Below is a small trained network, with its code and all its weights. Each question gives an input and a class and asks what happens when units are switched off, that is, made to give their printed mean instead of their output.

import numpy as np


def w(rows, s, z=0):
    codes = np.array(rows[::2]) - 128.0
    scale = np.full(codes.shape[1], s)
    scale[-1] = z or s
    return codes * scale


def f(y):
    return y / 2 * (1 + np.tanh(0.7978845608 * (y + 0.044715 * y**3)))


def log_softmax(a):
    a = a - a.max(-1, keepdims=True)
    return a - np.log(np.exp(a).sum(-1, keepdims=True))


def net(x, mask):
    res = np.array(x, float).reshape(1, 5) / 4 @ E
    y = f(res @ A[0][:, :-1].T + A[0][:, -1])
    res = res + np.where(mask, y, B[0][:, -1]) @ B[0][:, :-1]
    return log_softmax(res[-1] @ U[:, :-1].T + U[:, -1])


A, B = {}, {}
E = w([
[120,74,197,48,88,143,41,217,148,70,200],'x0',
[220,104,219,207,141,41,205,131,172,111,181],'x1',
[122,92,142,93,28,58,201,95,54,232,131],'x2',
[254,72,71,81,204,83,189,104,146,44,72],'x3',
[90,152,137,141,202,32,82,136,123,97,190],'x4',
],0.0095)
A[0] = w([
[98,146,134,204,181,89,109,149,112,137,189,151],'neuron 0',
[93,149,105,126,128,152,93,112,102,126,81,98],'neuron 1',
[149,108,98,98,105,103,196,110,109,184,52,163],'neuron 2',
[193,140,202,130,106,106,177,118,152,144,184,75],'neuron 3',
[167,120,126,120,162,36,164,101,96,137,117,80],'neuron 4',
[182,135,173,158,122,94,162,95,147,141,146,222],'neuron 5',
[97,133,144,138,166,103,135,165,120,127,161,83],'neuron 6',
[108,28,146,66,111,149,115,168,157,113,168,107],'neuron 7',
[124,109,116,1,120,129,76,147,147,89,124,180],'neuron 8',
[104,205,142,161,174,61,132,138,134,119,160,75],'neuron 9',
[122,134,192,127,86,85,158,131,110,130,172,122],'neuron 10',
[182,96,122,100,134,39,146,128,115,113,138,186],'neuron 11',
[123,164,112,199,143,84,109,147,99,112,147,87],'neuron 12',
[186,93,172,119,137,132,96,184,189,109,141,57],'neuron 13',
[84,163,138,76,67,144,133,60,123,168,145,187],'neuron 14',
[136,96,106,96,138,70,170,132,171,103,108,177],'neuron 15',
[131,142,79,144,132,117,96,151,101,90,128,193],'neuron 16',
[167,130,116,169,179,133,169,136,158,94,125,211],'neuron 17',
[111,150,59,169,124,103,174,79,89,138,84,191],'neuron 18',
[181,129,121,116,150,138,110,144,164,70,99,254],'neuron 19',
[111,142,140,170,98,132,178,122,112,98,144,29],'neuron 20',
],0.014,0.0062)
B[0] = w([
[63,199,45,76,155,76,139,40,229,87,83,208],'neuron 0',
[162,95,115,100,113,163,73,188,99,172,212,202],'neuron 1',
[100,141,88,193,194,177,124,151,36,90,118,234],'neuron 2',
[136,78,150,199,145,23,68,179,150,121,130,216],'neuron 3',
[219,99,111,19,197,214,111,94,78,128,138,210],'neuron 4',
[61,49,211,198,183,93,92,150,160,116,140,225],'neuron 5',
[98,175,104,154,89,189,102,98,126,51,116,160],'neuron 6',
[14,163,101,149,149,154,149,119,83,108,128,223],'neuron 7',
[8,47,137,145,196,254,112,163,45,136,185,249],'neuron 8',
[135,122,23,99,98,95,87,54,111,86,68,192],'neuron 9',
[120,79,193,94,73,103,23,161,116,190,189,202],'neuron 10',
[224,61,171,18,154,133,94,127,138,186,166,230],'neuron 11',
[126,153,61,77,150,156,132,18,96,73,179,170],'neuron 12',
[46,60,99,197,159,112,207,160,35,206,106,200],'neuron 13',
[135,144,117,190,90,112,88,215,61,155,125,231],'neuron 14',
[122,81,119,75,185,213,76,141,84,147,198,203],'neuron 15',
[105,105,148,105,161,142,93,79,136,112,196,177],'neuron 16',
[180,161,142,110,113,169,80,127,130,30,178,221],'neuron 17',
[109,91,42,65,187,159,192,130,69,146,61,234],'neuron 18',
[152,127,132,83,125,205,116,72,130,79,124,228],'neuron 19',
[61,111,191,141,169,102,163,186,137,166,143,142],'neuron 20',
],0.0089,0.016)
U = w([
[144,132,177,133,111,153,174,151,154,115,107,13],'0',
[127,209,97,116,32,94,90,143,124,192,135,51],'1',
[98,184,125,147,102,130,98,106,159,89,163,34],'2',
[150,111,174,190,117,80,148,143,120,144,134,2],'3',
[246,149,105,89,137,153,97,86,144,98,156,96],'4',
[107,91,145,130,147,56,116,108,185,141,158,53],'5',
[124,115,50,112,150,151,212,96,87,158,112,190],'6',
[130,82,135,85,139,153,135,158,95,195,161,242],'7',
],0.013,0.0068)

Each question gives the input, the list of numbers given to net, and the class t.
The units are the neurons (one row each of A and B). Each row of codes is followed by its name. A weight is (code - 128) times the scale printed after its matrix; where a second scale follows, it is the last column's (A, B and U).
mask holds one flag per neuron, in row order. A switched-off neuron (its flag False) gives its mean, the last column of its row in B, instead of its output. The means were averaged over made-up inputs and are rounded, as every weight is.
A unit's drop is (log p(t) with every unit on - log p(t) with that unit switched off) / (log p(t) with every unit on - log p(t) with every unit switched off).
most important unit: the unit with the biggest drop
top k neurons: the k neurons with the biggest drops, biggest first
drop of u: that unit's drop, to one decimal
input [-8,-2,-7,-8,-3], class 6: most important unit => neuron 18
input [-4,7,-3,-6,7], class 2: top 2 neurons => (neuron 6; neuron 12)
input [1,6,-4,-2,6], class 5: top 2 neurons => (neuron 13; neuron 5)
input [-4,0,3,-5,-6], class 6: top 2 neurons => (neuron 18; neuron 11)
input [6,1,-2,-3,8], class 2: top 2 neurons => (neuron 18; neuron 6)
input [-4,-3,-8,-7,-1], class 2: top 2 neurons => (neuron 11; neuron 4)
input [-8,2,5,-4,-6], class 6: top 2 neurons => (neuron 18; neuron 2)
input [-1,-8,0,5,-6], class 6: top 3 neurons => (neuron 10; neuron 11; neuron 2)
input [-3,4,5,-8,-1], class 3: top 2 neurons => (neuron 14; neuron 5)
input [-3,4,-2,-3,0], class 2: top 2 neurons => (neuron 11; neuron 13)
input [-6,-2,1,1,6], class 6: drop of neuron 18 => 0.4
input [0,2,-5,1,-5], class 4: drop of neuron 8 => 0.1
input [-7,8,3,1,7], class 4: drop of neuron 4 => 0.5
input [7,7,2,-2,0], class 5: most important unit => neuron 3
input [-4,8,-8,2,-4], class 4: drop of neuron 17 => 0.4
